Below are the code and all the weights of a small trained network. Each question names an input and a class and asks about switching units off, where a switched-off unit gives its printed mean instead of its output.

import numpy as np


def w(rows, s, z=0):
    codes = np.array(rows[::2]) - 128.0
    scale = np.full(codes.shape[1], s)
    scale[-1] = z or s
    return codes * scale


def norm(h):
    return h / np.sqrt((h * h).mean(-1, keepdims=True) + 1e-5)


def f(y):
    return np.maximum(y, 0)


def log_softmax(a):
    a = a - a.max(-1, keepdims=True)
    return a - np.log(np.exp(a).sum(-1, keepdims=True))


def net(x, mask):
    res = np.array(x, float).reshape(1, 5) / 4 @ E
    u = 0
    for l in range(2):
        y = f(norm(res) @ A[l][:, :-1].T + A[l][:, -1])
        res = res + np.where(mask[u : u + 4], y, B[l][:, -1]) @ B[l][:, :-1]
        u += 4
    return log_softmax(norm(res)[-1] @ U[:, :-1].T + U[:, -1])


A, B = {}, {}
E = w([
[110,33,247,25,109,56,235,33,207,152,95],'x0',
[91,119,33,179,81,109,68,30,57,202,74],'x1',
[119,142,211,156,100,133,41,228,39,68,86],'x2',
[251,142,128,188,207,111,130,23,120,135,83],'x3',
[37,73,164,48,54,254,133,93,31,246,16],'x4',
],0.0052)
A[0] = w([
[191,141,191,181,119,111,137,224,137,85,130,201],'L0N0',
[204,132,154,159,183,34,178,105,137,78,130,53],'L0N1',
[95,79,80,80,58,41,168,109,147,196,133,81],'L0N2',
[48,134,173,138,147,203,60,155,3,155,110,4],'L0N3',
],0.0057,0.0031)
B[0] = w([
[178,153,128,41,96,46,106,104,93,114,215,253],'L0N0',
[142,94,64,154,163,199,29,105,93,109,105,230],'L0N1',
[114,196,151,238,133,156,117,220,220,88,139,222],'L0N2',
[239,67,52,119,140,118,1,84,78,161,80,237],'L0N3',
],0.0077,0.0048)
A[1] = w([
[172,82,189,30,215,166,231,58,238,114,141,4],'L1N0',
[108,121,91,144,163,83,134,1,84,196,138,210],'L1N1',
[72,144,115,70,44,245,109,229,77,183,140,171],'L1N2',
[168,150,74,99,95,244,178,171,185,156,146,97],'L1N3',
],0.0054,0.0028)
B[1] = w([
[107,226,52,201,41,156,151,152,115,219,109,244],'L1N0',
[142,140,154,157,57,191,154,179,99,175,107,240],'L1N1',
[124,27,211,112,184,26,90,92,94,120,36,255],'L1N2',
[165,130,118,120,133,150,124,65,1,85,103,187],'L1N3',
],0.0081,0.0045)
U = w([
[139,149,107,116,178,225,196,90,76,100,139,43],'0',
[101,142,201,11,64,90,147,170,109,92,179,114],'1',
[29,65,204,106,135,129,174,137,148,145,48,49],'2',
[202,171,77,147,191,90,71,145,148,47,250,174],'3',
[133,186,88,209,74,191,170,117,146,211,88,228],'4',
[39,111,135,148,127,111,161,158,187,65,186,43],'5',
[99,109,120,79,207,169,158,127,135,120,134,4],'6',
[183,52,138,118,127,134,31,86,41,154,24,202],'7',
],0.013,0.0043)

Each question gives the input, the list of numbers given to net, and the class t.
The units are the neurons (one row each of A and B). Each row of codes is followed by its name. A weight is (code - 128) times the scale printed after its matrix; where a second scale follows, it is the last column's (A, B and U).
mask holds one flag per neuron, layer by layer. A switched-off neuron (its flag False) gives its mean, the last column of its row in B, instead of its output. The means were averaged over made-up inputs and are rounded, as every weight is.
A unit's drop is (log p(t) with every unit on - log p(t) with that unit switched off) / (log p(t) with every unit on - log p(t) with every unit switched off).
The circuit of an input: a set's keep is (log p(t) with only the set's units on - log p(t) with every unit switched off) / (log p(t) with every unit on - log p(t) with every unit switched off). Starting from all 8 units, units are removed one at a time, each time the one whose removal leaves the highest keep (on an exact tie, the one counted first), for as long as the keep stays at least 0.8.
units of the circuit, in order: the units of the circuit, biggest drop first
most important unit: the unit with the biggest drop
top k neurons: the k neurons with the biggest drops, biggest first
k most important neurons of layer l: the k neurons of layer l with the biggest drops, biggest first
drop of u: that unit's drop, to one decimal
input [8,6,2,6,-1], class 4: units of the circuit, in order	L0N3, L1N2, L1N1
input [-1,-7,-1,-7,3], class 7: top 2 neurons	L1N2, L1N3
input [7,-8,-8,8,2], class 4: most important unit	L1N0
input [-5,8,1,4,-5], class 4: units of the circuit, in order	L1N1, L1N2
input [-2,0,-2,-7,-2], class 1: units of the circuit, in order	L0N3, L0N1
input [0,-6,-7,-1,6], class 4: top 2 neurons	L1N0, L0N1
input [-2,8,-6,6,-3], class 4: 2 most important neurons of layer 1	L1N1, L1N2
input [4,2,-5,-6,-6], class 5: top 2 neurons	L0N3, L0N0
input [2,3,-5,-8,1], class 2: 2 most important neurons of layer 0	L0N0, L0N2
input [6,2,-6,-2,8], class 2: top 3 neurons	L1N2, L0N3, L0N2
input [5,0,2,1,5], class 2: 2 most important neurons of layer 0	L0N1, L0N0
input [8,2,2,-6,-5], class 5: 2 most important neurons of layer 0	L0N2, L0N3
input [-5,-1,-6,8,1], class 0: 3 most important neurons of layer 1	L1N0, L1N2, L1N3
input [0,-6,3,-7,7], class 7: most important neuron of layer 0	L0N3
input [8,-2,5,2,3], class 4: top 2 neurons	L1N0, L1N2
input [6,-1,1,-6,-4], class 5: drop of L0N2	0.3
input [6,-3,-5,-7,-1], class 4: drop of L1N0	0.5
input [-2,7,-6,3,3], class 4: drop of L1N1	0.0
input [0,-2,-7,5,-2], class 4: drop of L0N3	0.1
input [4,-7,4,1,2], class 1: most important unit	L0N0
